Below is a small trained network, with its code and all its weights. Each question gives an input and a target symbol and asks what happens when units are switched off, that is, made to give their printed mean instead of their output.

import numpy as np


def w(rows, s, z=0):
    codes = np.array(rows[::2]) - 128.0
    scale = np.full(codes.shape[1], s)
    scale[-1] = z or s
    return codes * scale


def f(y):
    return np.maximum(y, 0)


def softmax(a):
    e = np.exp(a - a.max(-1, keepdims=True))
    return e / e.sum(-1, keepdims=True)


def log_softmax(a):
    a = a - a.max(-1, keepdims=True)
    return a - np.log(np.exp(a).sum(-1, keepdims=True))


def net(x, mask):
    ids = ['ΓΨαεπω'.index(c) for c in x.split()]
    T = len(ids)
    res = E[ids] + P[:T]
    u = 0
    for l in range(2):
        q, k, v = (res @ M[l].T for M in (Q, K, V))
        z = softmax(np.where(np.tri(T) > 0, q @ k.T / 2**0.5, -1e9)) @ v
        res = res + np.where(mask[u], z, O[l][:, -1]) @ O[l][:, :-1]
        u += 1
        y = f(res @ A[l][:, :-1].T + A[l][:, -1])
        res = res + np.where(mask[u : u + 4], y, B[l][:, -1]) @ B[l][:, :-1]
        u += 4
    return log_softmax(res[-1] @ U[:, :-1].T + U[:, -1])


Q, K, V, O, A, B = {}, {}, {}, {}, {}, {}
E = w([
[253,122,69,153,178],'Γ',
[69,145,114,243,26],'Ψ',
[220,157,120,14,201],'α',
[109,196,43,23,75],'ε',
[69,186,131,90,91],'π',
[131,151,121,188,90],'ω',
],0.011)
P = w([
[108,64,168,65,154],'0',
[138,84,104,86,109],'1',
[228,203,70,171,166],'2',
[90,101,59,188,255],'3',
[122,102,102,102,113],'4',
[218,201,78,175,154],'5',
[200,115,216,168,96],'6',
],0.015)
Q[0] = w([
[193,130,252,89,40],'L0H0',
[100,38,234,144,94],'L0H0',
],0.042)
K[0] = w([
[99,105,114,239,82],'L0H0',
[158,179,50,253,164],'L0H0',
],0.045)
V[0] = w([
[245,170,252,129,1],'L0H0',
[25,131,102,129,170],'L0H0',
],0.0063)
O[0] = w([
[3,147,65,114,253,5],'L0H0',
[127,148,134,146,43,190],'L0H0',
],0.0046,0.0021)
A[0] = w([
[8,86,181,69,85,3],'L0N0',
[124,44,183,143,103,80],'L0N1',
[170,162,131,217,140,72],'L0N2',
[187,146,233,218,221,30],'L0N3',
],0.012,0.0075)
B[0] = w([
[110,206,195,140,249,162],'L0N0',
[177,69,177,117,123,170],'L0N1',
[149,164,128,24,166,255],'L0N2',
[42,128,132,153,49,189],'L0N3',
],0.011,0.0056)
Q[1] = w([
[147,143,122,142,253],'L1H0',
[157,169,50,198,138],'L1H0',
],0.054)
K[1] = w([
[194,134,253,90,68],'L1H0',
[102,70,238,65,158],'L1H0',
],0.047)
V[1] = w([
[148,160,200,251,125],'L1H0',
[212,71,97,138,162],'L1H0',
],0.018)
O[1] = w([
[120,121,7,167,188,43],'L1H0',
[122,107,173,42,161,2],'L1H0',
],0.014,0.0039)
A[1] = w([
[121,83,103,159,186,2],'L1N0',
[74,11,114,125,178,172],'L1N1',
[45,6,121,91,41,85],'L1N2',
[55,95,151,110,59,39],'L1N3',
],0.02,0.0065)
B[1] = w([
[162,100,232,124,153,219],'L1N0',
[106,179,59,96,27,180],'L1N1',
[130,248,171,157,148,230],'L1N2',
[137,19,43,100,138,251],'L1N3',
],0.018)
U = w([
[138,88,97,197,126,225],'Γ',
[127,154,176,144,167,130],'Ψ',
[162,134,154,233,182,255],'α',
[156,178,58,219,115,181],'ε',
[253,151,160,218,53,23],'π',
[204,193,60,135,157,20],'ω',
],0.0056,0.0048)

Each question gives the input, a string of symbols that net reads in full, and the target symbol t.
The units are the heads (2 rows each of Q, K, V and O) and the neurons (one row each of A and B). Each row of codes is followed by its name. A weight is (code - 128) times the scale printed after its matrix; where a second scale follows, it is the last column's (O, A, B and U).
mask holds one flag per unit, layer by layer, with each layer's heads first. A switched-off unit (its flag False) gives its mean, the last column of its rows in O or B, instead of its output. The means were averaged over made-up inputs and are rounded, as every weight is.
A unit's drop is (log p(t) with every unit on - log p(t) with that unit switched off) / (log p(t) with every unit on - log p(t) with every unit switched off).
The circuit of an input: a set's keep is (log p(t) with only the set's units on - log p(t) with every unit switched off) / (log p(t) with every unit on - log p(t) with every unit switched off). Starting from all 10 units, units are removed one at a time, each time the one whose removal leaves the highest keep (on an exact tie, the one counted first), for as long as the keep stays at least 0.8.
units of the circuit, in order: the units of the circuit, biggest drop first
most important unit: the unit with the biggest drop
top k neurons: the k neurons with the biggest drops, biggest first
k most important neurons of layer l: the k neurons of layer l with the biggest drops, biggest first
input Γ Ψ ε Γ, target ω: top 3 neurons => (L1N1, L1N0, L0N2)
input ε Ψ ε ε Ψ Ψ π, target Γ: units of the circuit, in order => (L1N3, L1H0)
input α ω Γ π Ψ ω, target Γ: units of the circuit, in order => (L1N3, L1H0, L0N3)
input ε ω ε Γ, target Γ: units of the circuit, in order => (L0N3, L1H0, L1N3)
input π ω ε Ψ Ψ α, target ε: top 3 neurons => (L0N0, L1N0, L0N2)
input Ψ Γ Ψ α, target π: most important unit => L1N0
input ε Ψ ε Ψ Ψ, target ε: top 2 neurons => (L1N0, L1N2)
input Ψ Ψ π ε Ψ ε Γ, target Γ: units of the circuit, in order => (L1N3, L0N3, L1H0)
input π Ψ Ψ Ψ Ψ ω, target ε: top 2 neurons => (L0N0, L1N0)
input ω Ψ Ψ π Ψ Ψ, target ω: top 4 neurons => (L0N2, L1N0, L0N3, L0N1)
input Ψ ω ε Ψ, target π: top 4 neurons => (L1N0, L1N1, L0N0, L1N3)
input Γ Γ Ψ π, target ω: units of the circuit, in order => (L1H0, L1N1, L0N2, L1N0)
input ε π Ψ π, target Γ: units of the circuit, in order => (L1H0, L1N3)
input α Γ π Ψ, target Ψ: most important unit => L1N2
input ω ε π ε Ψ Ψ α, target Γ: top 3 neurons => (L1N3, L0N3, L0N2)
input Γ ε Ψ, target Ψ: top 2 neurons => (L0N2, L1N3)
input Ψ ε Ψ, target α: top 4 neurons => (L0N0, L1N0, L0N2, L1N1)
input Γ Ψ ε ω, target ω: top 4 neurons => (L1N1, L0N2, L1N0, L0N3)
input ε α Ψ ω, target Γ: top 3 neurons => (L0N0, L1N3, L0N3)
input Γ ω α, target Ψ: most important unit => L1H0
input Ψ ε ε ε Ψ Ψ Ψ, target Γ: top 2 neurons => (L1N3, L1N0)
input Ψ Γ ω Γ, target π: top 4 neurons => (L1N0, L1N1, L0N0, L1N3)
input ε ε Ψ α, target Γ: 2 most important neurons of layer 1 => (L1N2, L1N0)
input π α ε Γ Ψ α, target ε: 3 most important neurons of layer 0 => (L0N0, L0N3, L0N2)
input ε Ψ ε ε Ψ Γ, target π: 2 most important neurons of layer 0 => (L0N2, L0N0)
